Here is a tiny trained network, its code and every weight. The questions are about switching its units off for an input and a class, where a switched-off unit gives its printed mean instead of its output.

import numpy as np


def w(rows, s, z=0):
    codes = np.array(rows[::2]) - 128.0
    scale = np.full(codes.shape[1], s)
    scale[-1] = z or s
    return codes * scale


def norm(h):
    return h / np.sqrt((h * h).mean(-1, keepdims=True) + 1e-5)


def f(y):
    return np.maximum(y, 0)


def log_softmax(a):
    a = a - a.max(-1, keepdims=True)
    return a - np.log(np.exp(a).sum(-1, keepdims=True))


def net(x, mask):
    res = np.array(x, float).reshape(1, 8) / 4 @ E
    u = 0
    for l in range(4):
        y = f(norm(res) @ A[l][:, :-1].T + A[l][:, -1])
        res = res + np.where(mask[u : u + 3], y, B[l][:, -1]) @ B[l][:, :-1]
        u += 3
    return log_softmax(norm(res)[-1] @ U[:, :-1].T + U[:, -1])


A, B = {}, {}
E = w([
[208,67,220,201,27,142,137,142,218],'x0',
[156,172,45,108,2,191,135,172,77],'x1',
[163,147,140,68,153,181,77,122,174],'x2',
[135,133,129,127,133,129,134,141,125],'x3',
[147,97,99,175,170,192,164,93,114],'x4',
[169,114,145,57,120,110,165,87,81],'x5',
[106,64,168,143,122,163,30,165,63],'x6',
[131,128,129,126,130,134,124,120,133],'x7',
],0.013)
A[0] = w([
[79,163,103,180,136,152,66,147,198,2],'0.n1',
[167,147,171,19,150,173,77,167,196,87],'0.n2',
[83,105,134,102,64,8,85,160,132,74],'0.n3',
],0.016,0.004)
B[0] = w([
[83,158,54,254,134,132,109,221,186,200],'0.n1',
[253,186,87,162,165,87,43,13,100,254],'0.n2',
[56,244,205,185,65,123,164,39,67,214],'0.n3',
],0.0075,0.0089)
A[1] = w([
[113,62,217,102,137,151,5,213,41,32],'1.n1',
[166,49,105,158,200,241,187,124,122,40],'1.n2',
[194,85,205,7,116,113,174,80,42,3],'1.n3',
],0.018,0.0045)
B[1] = w([
[90,104,89,132,120,121,208,4,180,223],'1.n1',
[130,244,181,122,88,59,86,114,110,212],'1.n2',
[83,157,104,227,141,159,97,222,182,254],'1.n3',
],0.015,0.0087)
A[2] = w([
[105,68,162,210,104,56,235,157,16,70],'2.n1',
[138,85,61,60,38,188,125,170,100,3],'2.n2',
[168,183,128,39,157,111,253,183,235,71],'2.n3',
],0.018,0.0028)
B[2] = w([
[224,134,91,111,178,144,38,102,157,255],'2.n1',
[108,127,101,116,51,182,109,147,96,157],'2.n2',
[49,26,115,174,101,140,108,8,127,190],'2.n3',
],0.013,0.0088)
A[3] = w([
[64,114,92,28,219,129,141,152,60,4],'3.n1',
[214,42,251,136,71,143,150,150,175,85],'3.n2',
[112,74,234,107,236,90,130,136,160,44],'3.n3',
],0.027,0.0027)
B[3] = w([
[100,81,165,54,189,81,154,185,142,219],'3.n1',
[43,132,99,24,214,110,153,166,91,254],'3.n2',
[179,130,98,133,5,191,115,158,105,246],'3.n3',
],0.02,0.0073)
U = w([
[86,93,103,71,152,117,152,170,110,124],'0',
[119,82,105,171,94,126,151,28,147,88],'1',
[137,142,110,136,115,143,99,121,126,253],'2',
[174,125,99,97,3,198,152,154,69,90],'3',
[200,123,113,126,158,138,67,110,125,135],'4',
[122,209,184,135,92,88,125,116,96,77],'5',
[126,129,103,145,111,136,99,130,135,160],'6',
[114,119,126,207,140,159,109,190,168,73],'7',
],0.013,0.0057)

Each question gives the input, the list of numbers given to net, and the class t.
The units are the neurons (one row each of A and B). Each row of codes is followed by its name. A weight is (code - 128) times the scale printed after its matrix; where a second scale follows, it is the last column's (A, B and U).
mask holds one flag per neuron, layer by layer. A switched-off neuron (its flag False) gives its mean, the last column of its row in B, instead of its output. The means were averaged over made-up inputs and are rounded, as every weight is.
A unit's drop is (log p(t) with every unit on - log p(t) with that unit switched off) / (log p(t) with every unit on - log p(t) with every unit switched off).
The circuit of an input: a set's keep is (log p(t) with only the set's units on - log p(t) with every unit switched off) / (log p(t) with every unit on - log p(t) with every unit switched off). Starting from all 12 units, units are removed one at a time, each time the one whose removal leaves the highest keep (on an exact tie, the one counted first), for as long as the keep stays at least 0.8.
units of the circuit, in order: the units of the circuit, biggest drop first
top k neurons: the k neurons with the biggest drops, biggest first
k most important neurons of layer l: the k neurons of layer l with the biggest drops, biggest first
input [-4,1,-1,2,8,1,4,-3], class 5: units of the circuit, in order => [1.n2]
input [-6,-2,-2,4,7,3,0,-5], class 5: units of the circuit, in order => [1.n2, 0.n2]
input [6,-7,-8,1,-1,-7,5,-2], class 4: units of the circuit, in order => [2.n1, 1.n3]
input [-8,7,6,7,-8,2,4,-1], class 0: top 3 neurons => [3.n1, 1.n2, 2.n1]
input [7,0,-8,6,6,-1,5,0], class 4: top 2 neurons => [2.n1, 3.n1]
input [-6,4,5,5,-8,-6,4,-2], class 5: top 4 neurons => [0.n3, 2.n1, 1.n3, 3.n3]
input [-7,6,6,2,7,-5,-4,-2], class 0: 2 most important neurons of layer 3 => [3.n1, 3.n3]
input [-1,-8,-3,-6,-1,-1,-7,-2], class 3: top 2 neurons => [3.n3, 1.n1]
input [5,-1,5,-2,6,-3,5,2], class 5: top 4 neurons => [1.n2, 2.n1, 1.n3, 2.n3]
input [-7,8,1,-5,-2,-8,8,7], class 1: top 3 neurons => [1.n1, 3.n2, 3.n3]
input [-7,7,-6,2,5,-5,0,4], class 0: top 3 neurons => [3.n1, 3.n3, 1.n3]
input [6,-8,-3,-4,-4,-6,2,0], class 3: top 2 neurons => [3.n3, 1.n3]
input [-4,7,-8,-7,3,8,8,-1], class 1: top 2 neurons => [1.n1, 3.n3]
input [-2,-6,2,-1,-2,0,-8,6], class 1: units of the circuit, in order => [2.n3]
input [-1,5,-1,4,8,-8,4,3], class 5: top 2 neurons => [1.n2, 1.n3]
input [4,0,-8,4,-1,1,7,-5], class 4: top 2 neurons => [2.n1, 0.n3]
input [-8,4,-3,8,8,-7,1,1], class 0: units of the circuit, in order => [3.n1, 1.n3]
input [4,-7,7,0,-6,-8,-8,-8], class 1: 2 most important neurons of layer 1 => [1.n3, 1.n2]
input [7,7,-1,-1,2,4,-4,-5], class 0: 2 most important neurons of layer 3 => [3.n2, 3.n3]
input [8,7,-3,-7,0,-2,4,-8], class 0: units of the circuit, in order => [3.n2]
input [8,8,-1,-7,-1,-7,-5,-6], class 0: 2 most important neurons of layer 1 => [1.n3, 1.n1]
input [-4,-5,-1,0,8,8,5,-5], class 5: 2 most important neurons of layer 0 => [0.n3, 0.n2]
